Below are the code and all the weights of a small trained network. Each question names an input and a class and asks about switching units off, where a switched-off unit gives its printed mean instead of its output.

import numpy as np


def w(rows, s, z=0):
    codes = np.array(rows[::2]) - 128.0
    scale = np.full(codes.shape[1], s)
    scale[-1] = z or s
    return codes * scale


def f(y):
    return y / 2 * (1 + np.tanh(0.7978845608 * (y + 0.044715 * y**3)))


def log_softmax(a):
    a = a - a.max(-1, keepdims=True)
    return a - np.log(np.exp(a).sum(-1, keepdims=True))


def net(x, mask):
    res = np.array(x, float).reshape(1, 6) / 4 @ E
    y = f(res @ A[0][:, :-1].T + A[0][:, -1])
    res = res + np.where(mask, y, B[0][:, -1]) @ B[0][:, :-1]
    return log_softmax(res[-1] @ U[:, :-1].T + U[:, -1])


A, B = {}, {}
E = w([
[2,118,77,176],'x0',
[129,128,128,129],'x1',
[129,129,128,128],'x2',
[129,128,127,130],'x3',
[126,77,215,232],'x4',
[176,20,71,149],'x5',
],0.0072)
A[0] = w([
[158,101,129,138,123],'N1',
[127,127,119,131,106],'N2',
[97,135,118,109,139],'N3',
[159,111,162,140,123],'N4',
[119,133,130,122,171],'N5',
[192,164,105,85,161],'N6',
[212,162,100,44,193],'N7',
[130,123,92,133,125],'N8',
[133,120,84,137,127],'N9',
[159,137,119,82,145],'N10',
[85,138,71,111,130],'N11',
[120,120,85,130,132],'N12',
[82,140,72,110,130],'N13',
[173,139,113,66,153],'N14',
[148,111,137,137,112],'N15',
[137,148,168,133,154],'N16',
[18,73,174,223,59],'N17',
[153,103,135,134,121],'N18',
[130,117,127,121,119],'N19',
[71,97,145,169,112],'N20',
[167,116,186,144,138],'N21',
[191,6,24,156,216],'N22',
[103,201,166,129,253],'N23',
[62,144,65,100,158],'N24',
[152,146,181,144,158],'N25',
[190,112,222,158,137],'N26',
[169,78,105,140,150],'N27',
[144,112,140,132,121],'N28',
[114,158,144,125,214],'N29',
[113,140,50,137,124],'N30',
[150,116,142,140,115],'N31',
[133,145,142,135,173],'N32',
[152,114,144,141,118],'N33',
[117,163,144,129,210],'N34',
[166,117,187,143,133],'N35',
[92,141,59,122,123],'N36',
[133,121,133,121,131],'N37',
[129,129,115,132,116],'N38',
[103,132,131,139,143],'N39',
],0.014,0.0047)
B[0] = w([
[134,127,137,70,146],'N1',
[118,131,122,125,123],'N2',
[113,160,155,119,145],'N3',
[131,96,154,90,157],'N4',
[131,138,138,136,142],'N5',
[178,147,90,143,190],'N6',
[214,175,73,147,231],'N7',
[96,129,105,141,133],'N8',
[91,124,95,145,137],'N9',
[152,149,103,126,162],'N10',
[66,149,156,129,169],'N11',
[86,133,103,150,141],'N12',
[69,155,165,124,171],'N13',
[161,155,79,131,181],'N14',
[130,118,136,93,136],'N15',
[142,80,129,171,158],'N16',
[238,184,49,130,224],'N17',
[136,122,138,79,142],'N18',
[125,125,120,123,126],'N19',
[156,171,90,128,170],'N20',
[127,67,162,112,180],'N21',
[72,89,3,39,255],'N22',
[178,149,213,189,225],'N23',
[62,189,194,122,197],'N24',
[137,56,138,174,173],'N25',
[109,30,189,113,220],'N26',
[129,136,119,44,171],'N27',
[133,114,136,100,135],'N28',
[150,143,166,153,172],'N29',
[50,126,102,165,159],'N30',
[131,113,140,96,138],'N31',
[143,115,140,144,148],'N32',
[133,111,143,92,142],'N33',
[153,140,166,155,173],'N34',
[122,66,158,119,178],'N35',
[54,135,137,141,168],'N36',
[134,121,126,123,130],'N37',
[116,132,122,127,125],'N38',
[135,157,132,121,141],'N39',
],0.045,0.0096)
U = w([
[243,180,137,216,248],'0',
[180,152,31,99,194],'1',
[143,32,239,191,97],'2',
[86,25,153,62,13],'3',
[62,176,247,179,108],'4',
[3,123,110,120,11],'5',
],0.0043,0.0015)

Each question gives the input, the list of numbers given to net, and the class t.
The units are the neurons (one row each of A and B). Each row of codes is followed by its name. A weight is (code - 128) times the scale printed after its matrix; where a second scale follows, it is the last column's (A, B and U).
mask holds one flag per neuron, in row order. A switched-off neuron (its flag False) gives its mean, the last column of its row in B, instead of its output. The means were averaged over made-up inputs and are rounded, as every weight is.
A unit's drop is (log p(t) with every unit on - log p(t) with that unit switched off) / (log p(t) with every unit on - log p(t) with every unit switched off).
unit that matters most: the unit with the biggest drop
top k neurons: the k neurons with the biggest drops, biggest first
drop when u is switched off: that unit's drop, to one decimal
input [-5,7,-8,3,0,-4], class 0: unit that matters most -> N7
input [0,8,7,-7,1,-5], class 2: top 2 neurons -> [N17; N7]
input [-3,4,-3,6,-4,0], class 0: top 2 neurons -> [N22; N7]
input [0,0,-8,5,1,7], class 3: top 4 neurons -> [N17; N7; N6; N14]
input [-7,2,-1,-5,1,1], class 3: top 3 neurons -> [N26; N17; N23]
input [1,3,-4,8,-7,-6], class 4: top 2 neurons -> [N24; N17]
input [3,3,-1,1,-8,0], class 4: top 2 neurons -> [N22; N24]
input [0,0,8,-4,7,-3], class 2: top 2 neurons -> [N26; N7]
input [2,6,2,6,0,4], class 5: top 2 neurons -> [N7; N17]
input [6,-3,-7,-5,0,1], class 5: top 3 neurons -> [N7; N23; N24]
input [-2,1,7,-1,7,-1], class 2: drop when N22 is switched off -> 0.2
input [-1,8,4,-5,7,0], class 2: drop when N22 is switched off -> 0.7
input [3,8,-8,-7,0,-6], class 4: drop when N6 is switched off -> 0.1
input [-6,-1,3,-3,2,1], class 3: unit that matters most -> N23
